Below are the code and all the weights of a small trained network. Each question names an input and a class and asks about switching units off, where a switched-off unit gives its printed mean instead of its output.

import numpy as np


def w(rows, s, z=0):
    codes = np.array(rows[::2]) - 128.0
    scale = np.full(codes.shape[1], s)
    scale[-1] = z or s
    return codes * scale


def norm(h):
    return h / np.sqrt((h * h).mean(-1, keepdims=True) + 1e-5)


def f(y):
    return y / 2 * (1 + np.tanh(0.7978845608 * (y + 0.044715 * y**3)))


def log_softmax(a):
    a = a - a.max(-1, keepdims=True)
    return a - np.log(np.exp(a).sum(-1, keepdims=True))


def net(x, mask):
    res = np.array(x, float).reshape(1, 6) / 4 @ E
    u = 0
    for l in range(3):
        y = f(norm(res) @ A[l][:, :-1].T + A[l][:, -1])
        res = res + np.where(mask[u : u + 10], y, B[l][:, -1]) @ B[l][:, :-1]
        u += 10
    return log_softmax(norm(res)[-1] @ U[:, :-1].T + U[:, -1])


A, B = {}, {}
E = w([
[99,147,3],'x0',
[107,50,131],'x1',
[85,54,96],'x2',
[43,132,153],'x3',
[65,178,83],'x4',
[67,73,136],'x5',
],0.0048)
A[0] = w([
[110,115,87,8],'0.n1',
[139,152,174,70],'0.n2',
[157,151,79,72],'0.n3',
[127,125,133,154],'0.n4',
[120,108,96,65],'0.n5',
[184,8,110,197],'0.n6',
[122,128,121,107],'0.n7',
[145,139,182,114],'0.n8',
[149,167,35,136],'0.n9',
[130,125,156,130],'0.n10',
],0.011,0.0016)
B[0] = w([
[173,131,107,136],'0.n1',
[175,59,196,150],'0.n2',
[51,194,104,146],'0.n3',
[137,122,126,134],'0.n4',
[163,128,108,136],'0.n5',
[202,8,91,254],'0.n6',
[126,124,113,125],'0.n7',
[188,52,157,166],'0.n8',
[59,220,39,205],'0.n9',
[158,97,135,140],'0.n10',
],0.011,0.0043)
A[1] = w([
[27,51,205,147],'1.n1',
[154,139,114,56],'1.n2',
[32,53,190,195],'1.n3',
[164,129,1,130],'1.n4',
[165,146,116,52],'1.n5',
[118,82,116,95],'1.n6',
[30,37,177,183],'1.n7',
[200,167,111,3],'1.n8',
[155,133,33,107],'1.n9',
[179,136,31,132],'1.n10',
],0.0069,0.0017)
B[1] = w([
[219,181,18,223],'1.n1',
[105,140,156,107],'1.n2',
[215,165,14,233],'1.n3',
[61,21,194,250],'1.n4',
[110,152,167,106],'1.n5',
[110,93,82,154],'1.n6',
[210,154,1,245],'1.n7',
[106,185,202,104],'1.n8',
[62,51,182,195],'1.n9',
[62,50,191,206],'1.n10',
],0.0099,0.0022)
A[2] = w([
[74,117,169,8],'2.n1',
[138,156,71,55],'2.n2',
[140,134,161,139],'2.n3',
[75,120,162,174],'2.n4',
[8,212,76,69],'2.n5',
[156,155,209,169],'2.n6',
[123,225,15,181],'2.n7',
[141,136,151,81],'2.n8',
[144,142,179,144],'2.n9',
[134,127,152,158],'2.n10',
],0.012,0.0012)
B[2] = w([
[120,99,102,135],'2.n1',
[100,147,97,152],'2.n2',
[139,143,143,128],'2.n3',
[134,91,155,147],'2.n4',
[98,96,253,254],'2.n5',
[170,182,146,151],'2.n6',
[52,174,91,236],'2.n7',
[133,140,137,123],'2.n8',
[144,158,143,133],'2.n9',
[137,133,143,129],'2.n10',
],0.026,0.0058)
U = w([
[99,138,71,114],'0',
[243,53,79,166],'1',
[89,189,8,101],'2',
[236,233,184,127],'3',
[107,21,77,126],'4',
[28,147,197,204],'5',
[153,213,97,38],'6',
[133,142,125,2],'7',
],0.012,0.011)

Each question gives the input, the list of numbers given to net, and the class t.
The units are the neurons (one row each of A and B). Each row of codes is followed by its name. A weight is (code - 128) times the scale printed after its matrix; where a second scale follows, it is the last column's (A, B and U).
mask holds one flag per neuron, layer by layer. A switched-off neuron (its flag False) gives its mean, the last column of its row in B, instead of its output. The means were averaged over made-up inputs and are rounded, as every weight is.
A unit's drop is (log p(t) with every unit on - log p(t) with that unit switched off) / (log p(t) with every unit on - log p(t) with every unit switched off).
The circuit of an input: a set's keep is (log p(t) with only the set's units on - log p(t) with every unit switched off) / (log p(t) with every unit on - log p(t) with every unit switched off). Starting from the 12 units with the biggest drops (on a tie, the unit counted first), units are removed one at a time, each time the one whose removal leaves the highest keep (on an exact tie, the one counted first), for as long as the keep stays at least 0.8.
units of the circuit, in order: the units of the circuit, biggest drop first
unit that matters most: the unit with the biggest drop
k most important neurons: the k neurons with the biggest drops, biggest first
drop of u: that unit's drop, to one decimal
input [5,3,2,-7,5,-7], class 5: units of the circuit, in order => (2.n5 0.n9)
input [-3,-1,-6,4,-6,0], class 3: units of the circuit, in order => (0.n6 2.n6)
input [-6,-2,6,-2,-6,-8], class 1: units of the circuit, in order => (2.n5)
input [1,8,1,-1,4,1], class 1: units of the circuit, in order => (2.n7 2.n5)
input [-4,-1,-7,2,4,4], class 2: 3 most important neurons => (2.n5 0.n6 1.n1)
input [-8,-6,-3,5,8,1], class 2: 4 most important neurons => (1.n1 2.n5 1.n3 1.n4)
input [0,6,4,-5,1,-2], class 1: 3 most important neurons => (0.n6 2.n7 2.n5)
input [-3,2,2,-8,3,-1], class 1: 3 most important neurons => (0.n6 2.n7 2.n5)
input [-4,5,-5,2,1,5], class 0: 2 most important neurons => (0.n6 2.n7)
input [-2,4,4,5,-5,7], class 1: 2 most important neurons => (0.n6 0.n9)
input [-1,-4,-5,-3,-4,7], class 1: 2 most important neurons => (2.n7 2.n5)
input [6,0,5,-8,2,-7], class 5: 2 most important neurons => (0.n9 2.n5)
input [-2,2,-5,3,-5,-4], class 3: 2 most important neurons => (0.n6 2.n6)
input [-6,1,7,6,-8,5], class 1: unit that matters most => 0.n6
input [8,3,2,-4,-1,-8], class 5: drop of 0.n9 => 0.3
input [-4,-7,-4,2,8,8], class 2: drop of 0.n9 => 0.3
input [-2,0,-1,4,-1,-3], class 3: drop of 0.n2 => 0.2
